Below is a small trained network, with its code and all its weights. Each question gives an input and a class and asks what happens when units are switched off, that is, made to give their printed mean instead of their output.

import numpy as np


def w(rows, s, z=0):
    codes = np.array(rows[::2]) - 128.0
    scale = np.full(codes.shape[1], s)
    scale[-1] = z or s
    return codes * scale


def norm(h):
    return h / np.sqrt((h * h).mean(-1, keepdims=True) + 1e-5)


def f(y):
    return np.maximum(y, 0)


def log_softmax(a):
    a = a - a.max(-1, keepdims=True)
    return a - np.log(np.exp(a).sum(-1, keepdims=True))


def net(x, mask):
    res = np.array(x, float).reshape(1, 4) / 4 @ E
    u = 0
    for l in range(4):
        y = f(norm(res) @ A[l][:, :-1].T + A[l][:, -1])
        res = res + np.where(mask[u : u + 7], y, B[l][:, -1]) @ B[l][:, :-1]
        u += 7
    return log_softmax(norm(res)[-1] @ U[:, :-1].T + U[:, -1])


A, B = {}, {}
E = w([
[253,183,131,92,195,63,49,175,160,45],'x0',
[131,200,137,252,7,195,74,97,198,127],'x1',
[87,143,210,224,194,165,114,228,160,54],'x2',
[89,170,245,115,68,98,157,101,82,70],'x3',
],0.0053)
A[0] = w([
[61,126,95,162,132,145,172,98,138,121,164],'L0N1',
[165,90,96,139,170,122,73,121,92,63,109],'L0N2',
[100,156,136,206,110,133,94,122,172,94,127],'L0N3',
[110,157,130,132,162,141,80,174,129,56,234],'L0N4',
[96,2,103,165,164,190,149,142,160,126,3],'L0N5',
[134,148,95,136,147,165,145,90,90,212,68],'L0N6',
[94,134,150,86,127,188,165,129,81,104,28],'L0N7',
],0.0076,0.0018)
B[0] = w([
[124,135,99,98,164,82,112,181,189,63,205],'L0N1',
[136,82,90,100,127,98,75,132,139,59,205],'L0N2',
[80,133,92,203,119,142,157,37,145,103,246],'L0N3',
[180,100,146,84,131,128,118,57,131,151,253],'L0N4',
[35,118,160,124,214,184,102,254,33,185,222],'L0N5',
[127,147,172,50,122,198,160,169,84,127,206],'L0N6',
[161,163,127,146,147,188,141,132,98,136,169],'L0N7',
],0.0096,0.005)
A[1] = w([
[162,204,116,120,164,3,108,222,100,57,115],'L1N1',
[79,218,115,15,88,170,123,126,168,143,10],'L1N2',
[210,91,148,125,156,94,38,94,108,179,23],'L1N3',
[195,83,88,185,134,108,145,107,105,158,75],'L1N4',
[73,94,98,152,114,122,125,201,79,134,71],'L1N5',
[146,108,72,98,39,146,176,165,106,200,6],'L1N6',
[160,114,119,81,190,31,50,156,228,76,89],'L1N7',
],0.0061,0.0017)
B[1] = w([
[255,118,106,157,219,112,78,63,140,65,201],'L1N1',
[110,66,73,145,104,122,219,139,162,127,193],'L1N2',
[96,78,88,45,160,102,124,129,81,123,198],'L1N3',
[77,232,116,113,143,65,211,147,76,105,147],'L1N4',
[118,88,107,123,177,140,29,120,152,59,194],'L1N5',
[117,79,126,59,100,225,229,135,124,163,185],'L1N6',
[196,225,61,56,197,150,174,84,209,1,253],'L1N7',
],0.0063,0.0049)
A[2] = w([
[52,159,105,53,48,67,169,174,210,164,78],'L2N1',
[106,45,178,84,139,132,151,100,75,137,225],'L2N2',
[108,123,111,150,161,157,100,154,63,181,12],'L2N3',
[172,64,133,118,182,161,178,103,120,136,128],'L2N4',
[111,145,155,254,114,90,142,84,196,137,57],'L2N5',
[116,160,165,249,66,148,113,122,176,124,144],'L2N6',
[151,129,49,159,140,194,87,104,193,180,2],'L2N7',
],0.0059,0.0015)
B[2] = w([
[106,110,144,30,83,151,66,107,51,123,187],'L2N1',
[156,122,107,166,76,102,62,120,106,153,244],'L2N2',
[88,88,105,214,162,176,122,175,93,148,198],'L2N3',
[132,146,140,161,79,125,255,107,187,130,251],'L2N4',
[126,193,227,125,155,198,97,83,208,175,241],'L2N5',
[165,157,151,149,186,110,118,118,178,169,254],'L2N6',
[121,102,211,40,132,131,95,138,47,121,197],'L2N7',
],0.0076,0.0036)
A[3] = w([
[195,113,97,48,104,182,178,133,166,153,77],'L3N1',
[226,120,235,180,145,55,188,142,1,146,141],'L3N2',
[146,147,110,223,124,154,56,160,107,72,120],'L3N3',
[51,70,114,148,191,80,43,206,112,232,80],'L3N4',
[136,132,202,199,191,137,67,85,229,163,20],'L3N5',
[96,152,168,115,173,200,27,1,98,108,151],'L3N6',
[160,82,120,169,58,79,75,119,98,123,6],'L3N7',
],0.0061,0.0011)
B[3] = w([
[141,88,130,148,57,107,111,119,108,81,219],'L3N1',
[146,149,151,193,111,74,11,229,131,117,150],'L3N2',
[78,165,143,2,100,185,125,138,110,177,166],'L3N3',
[74,121,116,162,236,190,163,199,114,85,211],'L3N4',
[104,186,126,108,13,98,158,133,158,190,233],'L3N5',
[75,133,117,173,158,82,174,111,166,185,253],'L3N6',
[174,178,214,134,153,248,212,177,113,139,129],'L3N7',
],0.0082,0.0062)
U = w([
[74,104,107,136,195,174,105,225,98,157,156],'0',
[98,225,159,159,86,117,127,74,219,196,149],'1',
[178,156,166,198,88,49,57,186,107,121,2],'2',
[148,76,90,68,8,132,146,121,87,169,124],'3',
[210,144,70,65,177,69,90,70,169,52,170],'4',
],0.013,0.0023)

Each question gives the input, the list of numbers given to net, and the class t.
The units are the neurons (one row each of A and B). Each row of codes is followed by its name. A weight is (code - 128) times the scale printed after its matrix; where a second scale follows, it is the last column's (A, B and U).
mask holds one flag per neuron, layer by layer. A switched-off neuron (its flag False) gives its mean, the last column of its row in B, instead of its output. The means were averaged over made-up inputs and are rounded, as every weight is.
A unit's drop is (log p(t) with every unit on - log p(t) with that unit switched off) / (log p(t) with every unit on - log p(t) with every unit switched off).
The circuit of an input: a set's keep is (log p(t) with only the set's units on - log p(t) with every unit switched off) / (log p(t) with every unit on - log p(t) with every unit switched off). Starting from the 12 units with the biggest drops (on a tie, the unit counted first), units are removed one at a time, each time the one whose removal leaves the highest keep (on an exact tie, the one counted first), for as long as the keep stays at least 0.8.
units of the circuit, in order: the units of the circuit, biggest drop first
k most important neurons: the k neurons with the biggest drops, biggest first
top k neurons in layer l: the k neurons of layer l with the biggest drops, biggest first
drop of u: that unit's drop, to one decimal
input [-6,3,-6,-8], class 0: most important neuron : [L0N5]
input [0,-4,-5,7], class 2: units of the circuit, in order : [L3N2; L1N7; L2N2]
input [-2,-1,0,7], class 2: 2 most important neurons : [L0N3; L0N5]
input [-2,-2,2,4], class 2: 2 most important neurons : [L0N5; L0N3]
input [3,-8,4,-8], class 4: 2 most important neurons : [L1N7; L0N2]
input [2,0,4,3], class 1: 2 most important neurons : [L0N3; L0N1]
input [-3,-4,6,7], class 2: 2 most important neurons : [L3N2; L0N5]
input [1,-1,2,-2], class 4: 2 most important neurons : [L0N2; L1N7]
input [-5,3,3,0], class 0: 2 most important neurons : [L0N5; L3N4]
input [-1,-5,-4,-6], class 0: top 2 neurons in layer 0 : [L0N5; L0N4]
input [-2,-8,0,5], class 2: 2 most important neurons : [L3N2; L0N5]
input [6,7,4,-6], class 1: top 2 neurons in layer 0 : [L0N3; L0N1]
input [-7,3,-3,0], class 3: top 2 neurons in layer 1 : [L1N2; L1N6]
input [2,2,-4,0], class 3: most important neuron : [L0N1]
input [7,5,7,4], class 1: drop of L0N3 : 1.4
input [-3,5,3,-5], class 0: drop of L0N5 : 5.5
input [-1,6,-8,-5], class 3: drop of L1N2 : 0.0
